Below is a small trained network, with its code and all its weights. Each question gives an input and a class and asks what happens when units are switched off, that is, made to give their printed mean instead of their output.

import numpy as np


def w(rows, s, z=0):
    codes = np.array(rows[::2]) - 128.0
    scale = np.full(codes.shape[1], s)
    scale[-1] = z or s
    return codes * scale


def f(y):
    return np.maximum(y, 0)


def log_softmax(a):
    a = a - a.max(-1, keepdims=True)
    return a - np.log(np.exp(a).sum(-1, keepdims=True))


def net(x, mask):
    res = np.array(x, float).reshape(1, 8) / 4 @ E
    y = f(res @ A[0][:, :-1].T + A[0][:, -1])
    res = res + np.where(mask, y, B[0][:, -1]) @ B[0][:, :-1]
    return log_softmax(res[-1] @ U[:, :-1].T + U[:, -1])


A, B = {}, {}
E = w([
[82,85,121,101,120,120,156],'x0',
[174,73,109,105,245,126,95],'x1',
[154,106,98,207,168,72,183],'x2',
[79,222,49,99,185,135,135],'x3',
[144,233,44,186,145,206,92],'x4',
[105,94,200,232,148,190,123],'x5',
[156,100,123,187,83,49,37],'x6',
[71,82,90,208,167,111,120],'x7',
],0.011)
A[0] = w([
[78,98,178,38,114,101,211,222],'n1',
[152,117,169,75,110,99,48,217],'n2',
[78,131,98,148,220,102,137,175],'n3',
[70,163,114,90,110,244,108,190],'n4',
[127,203,96,179,96,102,106,165],'n5',
[182,75,158,158,106,96,112,252],'n6',
],0.011,0.0038)
B[0] = w([
[116,115,132,41,98,141,200,247],'n1',
[142,139,123,101,110,73,57,207],'n2',
[126,71,64,101,213,193,121,202],'n3',
[93,244,142,121,114,192,66,238],'n4',
[119,150,85,196,106,80,192,210],'n5',
[169,37,200,157,53,155,127,222],'n6',
],0.011,0.015)
U = w([
[160,88,143,135,101,62,42,144],'0',
[8,185,139,146,109,176,66,72],'1',
[71,169,56,167,122,65,162,133],'2',
[131,92,50,128,235,168,101,249],'3',
[196,182,109,57,155,126,117,58],'4',
[151,86,154,229,136,168,118,56],'5',
[37,71,148,80,115,102,161,188],'6',
],0.013,0.0017)

Each question gives the input, the list of numbers given to net, and the class t.
The units are the neurons (one row each of A and B). Each row of codes is followed by its name. A weight is (code - 128) times the scale printed after its matrix; where a second scale follows, it is the last column's (A, B and U).
mask holds one flag per neuron, in row order. A switched-off neuron (its flag False) gives its mean, the last column of its row in B, instead of its output. The means were averaged over made-up inputs and are rounded, as every weight is.
A unit's drop is (log p(t) with every unit on - log p(t) with that unit switched off) / (log p(t) with every unit on - log p(t) with every unit switched off).
The circuit of an input: a set's keep is (log p(t) with only the set's units on - log p(t) with every unit switched off) / (log p(t) with every unit on - log p(t) with every unit switched off). Starting from all 6 units, units are removed one at a time, each time the one whose removal leaves the highest keep (on an exact tie, the one counted first), for as long as the keep stays at least 0.8.
circuit, biggest first: the units of the circuit, biggest drop first
most important unit: the unit with the biggest drop
k most important neurons: the k neurons with the biggest drops, biggest first
drop when u is switched off: that unit's drop, to one decimal
input [7,-1,6,2,0,-2,-4,1], class 3: most important unit : n3
input [5,0,5,3,-1,6,4,-5], class 5: circuit, biggest first : n1; n2
input [1,-7,0,2,-1,6,7,-7], class 0: 3 most important neurons : n4; n2; n3
input [6,-8,-3,-6,6,0,7,-3], class 0: circuit, biggest first : n2; n6
input [-8,8,4,-6,-4,4,-6,-7], class 0: circuit, biggest first : n3; n2; n4
input [-5,-1,-6,6,7,-7,5,5], class 2: 2 most important neurons : n5; n6
input [-8,8,2,2,3,6,2,-8], class 5: 3 most important neurons : n1; n3; n4
input [-8,-6,-3,1,-6,8,-2,5], class 5: 3 most important neurons : n4; n2; n1
input [-2,-1,8,8,-8,7,6,-5], class 5: 3 most important neurons : n2; n1; n6
input [-8,-3,-5,-7,-3,8,5,5], class 0: 3 most important neurons : n2; n3; n5
input [7,-7,-7,7,-5,-8,-7,4], class 1: 2 most important neurons : n4; n6
input [7,6,-6,7,-6,4,-1,3], class 3: 2 most important neurons : n3; n6
input [4,6,-1,2,-4,-5,5,-8], class 0: 3 most important neurons : n2; n4; n3
input [6,3,6,4,-1,-3,0,-2], class 3: most important unit : n3
input [7,3,5,5,3,-3,-6,-5], class 3: 2 most important neurons : n3; n2
input [-5,-3,6,3,7,-1,4,-5], class 2: drop when n5 is switched off : 0.0
input [-2,-3,-4,-1,7,-4,-3,-8], class 1: drop when n4 is switched off : 0.3
input [-5,-7,-2,2,-3,-4,4,4], class 2: drop when n6 is switched off : 0.1
input [-5,-8,3,6,1,2,4,-8], class 2: drop when n5 is switched off : 0.6
input [1,8,-5,0,-7,-7,4,-7], class 0: circuit, biggest first : n2
